What each symbol does to the states:
state | pu fe
j950 | j894 j625
j869 | j564 j883
j432 | j523 j827
j524 | j505 j783
j783 | j323 j894
j36 | j293 j523
j430 | j234 j36
j345 | j857 j84
j19 | j524 j907
j523 | j491 j833
j879 | j894 j616
j916 | j833 j505
j246 | j869 j617
j625 | j84 j806
j883 | j246 j234
j29 | j833 j574
j894 | j129 j827
j84 | j564 j486
j439 | j916 j524
j334 | j524 j827
j769 | j894 j929
j915 | j879 j577
j717 | j769 j879
j857 | j806 j574
j323 | j907 j129
j564 | j869 j246
j491 | j334 j432
j827 | j19 j323
j519 | j564 j857
j293 | j857 j29
j160 | j519 j950
j833 | j432 j439
j616 | j915 j519
j929 | j717 j915
j574 | j58 j869
j58 | j857 j564
j229 | j748 j491
j234 | j430 j293
j577 | j717 j160
j806 | j486 j58
j617 | j883 j430
j129 | j783 j769
j486 | j625 j857
j748 | j19 j748
j505 | j439 j19
j907 | j827 j783

The rows follow the links: the fewer symbols apart two states are, the more alike their rows tend to be.

Each row is also shifted at random along 2 hidden directions that mean nothing.

Name the state of each row.
[-27 -56 -41  -4  -8 -28 -32   1   3 -21  29 -57   9   4 -26  10 -12   2  -7  14  14  47  54  15  15 -56  -3 -16 -11  23  42  -8  20 -12 -24 -12   6 -35  -6  -3   9 -21  49  -9 -27  20   7   0 -27  -5 -12   4  -2  -2  -4   3   8 -16 -38 -11 -14  -7  33  16  10  37]: j19
[-10 -28 -12 -17 -15 -19 -11 -17  16 -37  31 -51   7  -1 -32  -4  17 -28  22  28 -21  30  37  38  35 -52 -10 -48 -43  23  21  29  18 -20 -17   6  -2 -44  14 -11 -15   8   7  19   5  24  19  10 -19  -5 -10  20  -9   5 -12   6   4   7 -43 -22 -27 -19  16  35  60  49]: j907
[ 15 -12  32   7  -2 -16  18  -1 -30  22 -28  16 -68 -19  32   7 -60  19 -10   7 -37  15  17  24  33   9   7  55 -21 -14  19 -17  45  11 -23  15 -18  -5  29  16  46   8  -6  68  23   3  15  13  38  31  13  28 -21  46  27  38  29  10  89  30  -2  12   0  24 -24  68]: j625
[ 27  20  -1  -7   8  -4 -27 -10  14   2  23  13  -1 -18 -15 -15  24 -19  24  23  11  38  -3  12  -4   3 -35  24  18  -1  17  11  47  -2  52  47  20  58  23  24  12 -15   9   4 -47  10   3 -10  39 -17  -1  26 -18  -5 -13  -9 -61   7  38 -27   7 -10 -23 -27 -22  -6]: j430
[ -9 -16 -12  -2  -2 -12  -9 -22  13 -34  31 -44 -15   4 -29  -6  33 -26   3   4 -15   9  26  14  26 -50  -8 -45 -43  14   8  32  14 -11 -26   8   3 -24  10   7  -7  -3  19  15  24  20  21  -1 -32   7 -25  17  -1  -2  -8  10   6  27 -67 -14 -27 -27  11  41  64  59]: j827
[ 26   9  36   3   8 -16  22   7 -26  32 -18  27 -38 -12   8  -2 -47  22  -3   0 -30  -5   4   3  15  18  15  59  -4  -8   6 -29  27  12 -21   4 -10  -8  26   4  31  17 -18  54  20 -15  19  20  32  24  15  16 -15  38  32  26  36  -1  93  39  -6   5  -7  20 -20  18]: j806
[ 22  11  34  -6  12 -20  22  17 -12  22 -13  31   8   2 -11 -20 -37  21   7  15 -28 -13 -12 -20  -6  19  28  47  18  -4   6 -15  -9 -12   7 -21   7 -15  12 -23 -14  36 -44  24  19 -17  24  25   8  17  30 -10 -21  19  39  14  40 -10 106  32 -13  13 -17  12   3 -54]: j84
[  2  63  -6   5 -32 -28 -28  32   0 -21 -14   6  30   4 -19 -27   0  28   3   5 -18  34  -8 -20  -4  15  -3  15  54  13  22  21  -6  23  40   9   0  35 -27  26 -61   8 -23   2   3 -14  25  42  15 -35  36  -4 -13  -8 -32 -12 -24  -9  -4 -16   5 -30  -4  14  -2 -34]: j246
[ 10  12  14  43  25 -23  23 -32  37 -13  -9   0 -20 -72  12 -26 -23  22 -24  35 -85  75  28  67  63  13  -9  46   3  18  55  -7  20  15  44  41  -6  15  18 -16  -6  29  -6  20   0  10  34  43   9   1   4  -7 -57   6   8  19  54 -20 120 -16  -5 -45 -30   8  71  71]: j486
[ 23  54  23  11   4 -33  12  18 -13  21 -22  34   7   6 -19 -21 -26  27  -9 -12 -33 -16 -23 -28  -7  36  30  46  30   4   6  -9  -9  16  12 -17  -5   4   4  -4 -16  39 -40  19  30 -29  28  39   9   0  31 -16 -20   9  20  12  34  -3  67  22  -2  -4 -18  21   4 -47]: j58
[-13 -24 -45  -2 -12  -5  -3  -4 -35  29   9 -10 -10  23  -8  48 -36  -5 -27 -28  22  13  32  29   1 -23  -3  12  15   7  -2 -52  -1  34 -36 -23   5 -30  26  11  39  -6  52   3 -39 -24   4  -8   8   0 -18 -24   0  19  -8   1 -14   6 -62  -5  29  -6  59  17 -59  63]: j439
[  18   37   10  -34  -56  -21  -45   60  -51    9  -14   24   -9   53   -4    0  -26   17   27  -12   44  -31  -22  -54  -37    8    7   47   36  -14  -17   11   37   17   -1   -2   -3   29   -6   66   -1  -19  -18   44    0  -30   10    6   58  -21   25   36   21   34  -17   -8  -68   17  -30   15    2   18   17   12 -103  -51]: j883
[ 25  19  33   4  12 -20  24   1 -12  29 -16  27 -21 -21  -1  -9 -34  14  -2   6 -35   8  -9   6   7  17  15  45   2   1  21 -18  14   9   3   4  -5   3  19  -9  14  28 -30  37  17 -17  30  23  19  14  17   1 -24  26  32  18  45   1  99  25  -4  -2 -16  11   3  -8]: j345
[-23 -22  32  -7 -40  50  35  -8  -4 -32 -23 -22 -50 -14  81  11  -2  -4   1  17 -14   3  13  38  33  12 -18 -47 -60 -34 -38  31  14  -2 -34  26 -43 -16 -13  10  14 -17  -2  17  28  22 -23 -24  19  12   5  21  24  20 -10  -9 -24  10 -33  -4   6  28  20  -4   7  71]: j769
[ 13  47  -8  17 -44 -26 -43  18 -16 -22 -20  -5 -34  -4  14  -5 -20  17   5  10 -12  65  10  25  35  -3 -30  52  26   7  36  21  58  36  36  48 -15  58   2  78  -2 -31  24  49 -14  -3  19  18  67 -27  15  42 -16  25 -49  -2 -62  13  -8 -26  14 -37   8  14 -51  69]: j617
[-23 -41 -44  -9   4 -17  -6 -10   5  14  17 -25  44  -4 -39  18 -10 -12 -14  -1  13  35  41  42  -9 -27  -9 -15  30  20  13 -38 -17  14 -10 -25  22 -39   6 -37  -7   8  34 -33 -65 -17   6   7 -17 -15 -11 -45 -25  -7  -6  -9   7 -22 -26 -26  13  -7  43   2   4  11]: j505

Where do the symbols, taken in turn from left to right, take each start?
Answer with the state's name.
[  0 -15 -32 -10  23 -14 -15  -9  13   0  34 -16  15  32 -53   5  37 -24   3 -33  16 -34  -6 -37 -16 -48   7 -34 -16  24  -9   5 -21 -23 -28 -31  24 -40   6  -8  -2  -2  19 -13  15   8   3  -8 -57  10 -35   0  21 -14   9   3  21  21 -81   2 -22 -18  -7  24  32 -13]
pu pu -> j505
[ 29  63  12  33 -17 -31  -2  17 -27  15 -39  39 -33   1   5   6 -37  26 -22 -33 -38   9 -23  -3  37  32  17  62  23   9  10 -19  -1  46  12  15 -14  25  17  44   5   8   4  54  33 -24  30  27  32  -2  11  -2 -10  26 -10  16   7  15  17   9  13 -38  -6  45 -29  36]
pu fe fe -> j246
[ 30  47 -17  40  45 -12  16 -37  17  20  13  38 -23 -38 -25   6  27 -19 -25 -30 -23  15 -28  36  23  23  -8  38  36  25  15 -25 -10  45  41  24  21  45  45   8  25  16  30   0 -12 -10  20  -1  10  -8 -33 -16 -25  -7 -18   5  -8  27  13 -29  29 -65 -21   1   7  55]
fe fe -> j869
[ 18  11 -37  38  42 -11 -10 -29  36 -18  25  -9 -10  -1 -30  -2  45 -12 -20 -49   1  -9 -15 -26   8 -20   8   0 -13  30  20   5 -18 -11   8 -12  21  12  -8   7  11 -21  25 -23  26  26 -10 -10 -54   2 -40   6  12 -41  -9   1  27  28 -42 -14 -12 -44 -41   8  46   7]
fe fe -> j827
[-19 -48 -41 -22   3 -15 -13  -8 -12  10  33 -30  39  24 -45  15  -7 -19   4   6  24   2  31  11 -17 -50  -5 -26  13  16   2 -34 -10   0 -27 -39  24 -51   4 -33  -5   7  24 -12 -39 -15  13   3 -22  -6  -7 -29  -4   2  -1  -9   2 -11 -55  -9   6   5  50  14   4   3]
pu fe pu fe -> j783
[ 46  13  13  -7  31   3  -4  -6  -3  43  18  31 -33   3  -7   6   7 -26  18  -3  21  -9 -20   4 -17   9 -18  49   7  -8  -3  -7  41  10  20  28  20  36  47  25  48  -9  16  30 -31  -8   1 -28  40   6 -23  31 -11  10   4   8 -45  29  44  -4  16  -7 -20 -21 -46  -4]
pu pu -> j806
[  5  71  -8  39 -41 -41 -25  26  -1 -43 -33   1  -6 -21   5 -12 -19  40 -12  -3 -56  60  -1  19  54  19  -1  35  44  12  35  19   6  49  47  23 -15  32 -29  48 -42  -4   3  19  26  -7  34  51  19 -29  30   5 -15   2 -40   1 -10   1  -8 -16  10 -54   2  41  -2  53]
pu pu pu -> j564
[-21 -38 -37  21  15 -13 -42  13  22 -30  10 -40  -2 -12  -5  -9 -17  26 -18  -6  16  49  43 -10  14 -51   6   5  -5  12  60  -8  22 -33   2  -8   7  -5 -29  14  16 -47  23 -27 -22  43 -21   4 -41   1 -10  18  13 -27  -6   4  28 -23  13   0 -23  -2 -13  -9   1   5]
pu pu -> j524
[  6  55  12   9 -41 -29 -13  41 -28  -5 -35  21  -4  25   2  -7 -41  43 -10 -16 -19  -4 -19 -34  -1  26  27  43  36  -6  -2  -2  -7  29   9 -11 -12  18 -12  31 -33  11 -34  26  34 -34  19  30  21 -16  39   1   2  21  -8  11  -2   1  -6  17  -1  -9   3  35 -35 -29]
pu fe pu -> j246
[-10  36 -61  62  53 -16  22 -63  67 -17  29   1  36 -56 -37   4  55 -30 -47 -12 -39  58   1  67  46  -2 -23  -7  37  52  36 -19 -49  41  54  14  37  22  26 -29 -21  24  50 -61 -31   8  10  13 -37 -26 -39 -62 -41 -53 -38 -13  20  -3 -23 -56  24 -96 -15 -13  89  73]
pu pu -> j523
[ -4 -33  52 -19 -12  25  45  -7 -12   3 -21  -1 -39 -23  55  -3 -32  11   1  32 -28  -5   8  28  16  17   6  -8 -41 -29 -21   7  15 -14 -25  12 -33 -28   8 -20  22  16 -21  26  28  10   0   0  16  29  19  14  -6  31  25  19  23  -2  61  22  -6  40   8  -7  11  23]
fe fe fe -> j58
[-14 -30  11 -49 -32  -1   0   1  -9 -13  18 -39  -2  29 -21   2  11 -33  36  27   0  -4  27   9   1 -36  -7 -48 -44  -3 -19  32  13 -21 -45  -3 -10 -53  19  -9   0   9  -5  26  12   9  17  -3   1  16   2  19   6  23   5   4  -9  11 -58  -7 -23   9  27  38  28  23]
pu fe fe -> j769
[-13 -42  36 -35 -41  29  11   6 -43  -8 -22 -29 -67  34  53  26 -21 -14  22   4   5 -36  16  10  25 -11  -2 -43 -69 -38 -48  27  31  -5 -83  19 -46 -45  13  29  39 -23   7  68  49   9 -11 -26  26  32  -2  52  33  47   3  11 -28  29 -60  18 -20  42  44  40 -30  72]
pu fe pu -> j894
[-10 -18 -38  41  22 -21 -47   4  14 -26  13 -25 -23 -11  -4  -2  -4  29 -23 -34  18  20  14 -28  12 -39   9   7 -12  10  51   0  15 -28  -8 -14   5   3 -32  28  26 -54  39 -13   0  35 -25  -8 -41  11 -21  30  30 -27  -3  11  34   6 -15  13 -22  -7 -23   4  -2  13]
fe fe fe -> j827
[ -5 -19  17 -42 -19  -2   1  -9  -8 -16  37 -19  13  37 -37  -4  34 -40  39  28   8 -34  11 -15 -19 -38  -4 -56 -51   3 -32  32   5 -36 -34 -14  11 -46  15 -26 -17  19 -21  25  21   0  23 -10  -9   9   8  13   6  10  11   2  -5   7 -52  -8 -30  19  12  28  45 -25]
pu fe -> j783
[-12 -17  23 -24 -10  12  19 -19  21 -35  16 -37  13  -1  -8 -18  34 -36  33  44 -29   1  18  30   9 -20 -23 -64 -53   0 -15  46   5 -20 -10  16  -8 -31   7 -25 -28  24 -26   8  21  21  22  -7 -11   5   9  11  -1   3  -6   1  -7   5 -33 -17 -23   5   6  11  82  14]
pu fe -> j894
[ 21  40 -34  40  49  -2   0 -40  40  -6  28  14 -16 -24 -34   1  56 -27 -22 -49  -3  -1 -27   3  18  -1  -8  -2  -1  30   6  -1 -20  10  30  13  27  34  19   6  15  -2  31 -24   8  16  -2 -18 -34   1 -47  -7  -1 -39 -14  -2  10  27 -24 -17   2 -57 -40  -4  49  33]
pu pu -> j334
[ 35  14   5  -3  44   8  -9 -12   5  35  36  28 -13   2 -31  -3  34 -35  25 -12  31 -29 -34 -21 -34   3 -12  27   2   1  -4  -2  26  -2  17  19  28  48  37  17  39  -7   7   2 -29   4 -10 -36  17   7 -26  15  -4  -7   9  -1 -41  30  26  -5   8  -7 -36 -27 -24 -27]
pu fe -> j29
